[[103 103 101 103 102 105 103 104 102]
 [103 103 101 103 102 104 103 104 102]]
:
[[103 103 101 103 102 104 103 104 102]]

[[124 132 130]
 [122 138 135]
 [126 130 129]
 [141 123 130]
 [131 126 128]
 [123 156 151]
 [123 135 132]
 [126 130 129]
 [122 150 145]
 [154 122 136]]
:
[[122 138 135]
 [141 123 130]
 [123 156 151]
 [126 130 129]
 [154 122 136]]

[[122 122 122 122 122 122]
 [122 122 122 122 122 122]
 [129 141 131 137 126 140]
 [153 121 140 135 153 122]
 [126 140 133 134 128 139]
 [122 122 122 122 122 122]]
:
[[122 122 122 122 122 122]
 [153 121 140 135 153 122]
 [122 122 122 122 122 122]]

[[144 140]
 [138 156]
 [153 150]]
:
[[138 156]]

[[114 131 152]
 [109 130 156]
 [125 139 149]
 [104 123 150]
 [147 129 104]]
:
[[109 130 156]
 [104 123 150]]

[[122 111 128]
 [149 100 121]
 [149 133 137]]
:
[[149 100 121]]

[[112 142 155]
 [120 130 139]
 [139 124 130]
 [132 134 132]
 [117 131 120]]
:
[[120 130 139]
 [132 134 132]]
---
[[106 130 145 130 130 129 129 118 102 149]
 [133 128 127 129 129 130 131 125 137 130]
 [118 129 142 129 128 129 130 114 115 151]]
:
[[106 130 145 130 130 129 129 118 102 149]
 [118 129 142 129 128 129 130 114 115 151]
 [133 128 127 129 129 130 131 125 137 130]]

[[122 125 115 135 142 130]
 [129 129 128 121 125 124]
 [130 124 127 123 154 125]]
:
[[129 129 128 121 125 124]
 [122 125 115 135 142 130]
 [130 124 127 123 154 125]]

[[114 140 124 138]
 [114 154 122 130]
 [115 147 119 124]
 [115 122 122 117]
 [114 138 122 119]
 [114 156 123 134]
 [114 148 120 125]
 [115 119 126 119]]
:
[[114 156 123 134]
 [114 154 122 130]
 [114 148 120 125]
 [115 147 119 124]
 [114 140 124 138]
 [114 138 122 119]
 [115 122 122 117]
 [115 119 126 119]]

[[124 119 136 120 132 145 122 131 107 137 123 136]
 [129 135 123 134 125 117 133 126 141 123 131 124]
 [123 120 136 122 133 144 123 130 107 137 123 137]
 [125 121 135 122 132 141 123 130 111 135 124 135]
 [133 136 120 135 123 112 133 126 149 118 133 119]
 [128 116 135 118 129 144 120 134 113 133 123 131]]
:
[[133 136 120 135 123 112 133 126 149 118 133 119]
 [129 135 123 134 125 117 133 126 141 123 131 124]
 [125 121 135 122 132 141 123 130 111 135 124 135]
 [123 120 136 122 133 144 123 130 107 137 123 137]
 [124 119 136 120 132 145 122 131 107 137 123 136]
 [128 116 135 118 129 144 120 134 113 133 123 131]]

[[136 117 131 129 138 110 121 119 132 136 134 137 129]
 [151 124 117 142 129 145 124 109 133 111 156 143 134]]
:
[[151 124 117 142 129 145 124 109 133 111 156 143 134]
 [136 117 131 129 138 110 121 119 132 136 134 137 129]]

[[117 107 138 132 152 122 145 106 136 152]
 [124 116 150 155 147 128 151 155 119 129]
 [118 108 127 120 133 120 129 112 120 121]]
:
[[124 116 150 155 147 128 151 155 119 129]
 [118 108 127 120 133 120 129 112 120 121]
 [117 107 138 132 152 122 145 106 136 152]]

[[144 141 108 121 138 133 117]
 [105 106 118 104 131 138 152]
 [140 149 140 120 129 128 130]
 [129 121 118 123 128 137 126]
 [115 111 132 122 147 134 151]]
:
[[140 149 140 120 129 128 130]
 [144 141 108 121 138 133 117]
 [129 121 118 123 128 137 126]
 [115 111 132 122 147 134 151]
 [105 106 118 104 131 138 152]]
---
[[116 122 156]
 [106 102 154]
 [111 157 155]
 [104 125 153]
 [125 114 158]]
:
[[116 122]
 [106 102]
 [111 157]]

[[136 115  98 124]
 [128 121 149 134]
 [139 110 109 151]]
:
[[136 115]
 [128 121]
 [139 110]]

[[136 149 147 133 125]
 [133 120 143 131 142]
 [122 123 140 143 127]]
:
[[136 149]
 [133 120]
 [122 123]]

[[150 140 150]
 [122 114 137]
 [148 105 137]
 [129 127 122]
 [146 131 133]]
:
[[150 140]
 [122 114]
 [148 105]]

[[133 112 126]
 [113 139 127]
 [123 120 135]
 [152 117 130]]
:
[[133 112]
 [113 139]
 [123 120]]

[[129 116 120]
 [134 109 124]
 [137 153 128]
 [140 107 110]]
:
[[129 116]
 [134 109]
 [137 153]]

[[139 123 129 132]
 [146 127 119 126]
 [129 124 133 131]
 [113 152 120  98]]
:
[[139 123]
 [146 127]
 [129 124]]

[[119 118 119 118]
 [119 118 119 119]
 [151 121 151 138]
 [119 118 120 119]
 [152 119 153 139]]
:
[[119 118]
 [119 118]
 [151 121]]
---
[[141 146 138 122]
 [141 135 143 115]
 [150 137 139 113]]
:
[[135 143]
 [137 139]]

[[130 126 120 101 101]
 [129 133 114 102 101]
 [129 124 121  98 101]
 [129 131 139 153 154]]
:
[[133 114]
 [124 121]]

[[154 149 104 151 151]
 [103 105 156 104 107]
 [152 150 103 154 149]
 [103 106 153 106 107]]
:
[[105 156]
 [150 103]]

[[147 103 153]
 [147 104 152]
 [109 151 106]
 [109 151 106]]
:
[[104 152]
 [151 106]]

[[131 128 117 120 113]
 [109 133 123 125 137]
 [105 122 145 142 111]
 [128 128 138 114 139]]
:
[[133 123]
 [122 145]]

[[126 123 114 146 135]
 [131 134 143 111 118]
 [121 123 122 115 150]]
:
[[134 143]
 [123 122]]

[[105 110 109 145]
 [151 143 151 108]
 [109 109 111 145]
 [149 145 145 109]]
:
[[143 151]
 [109 111]]
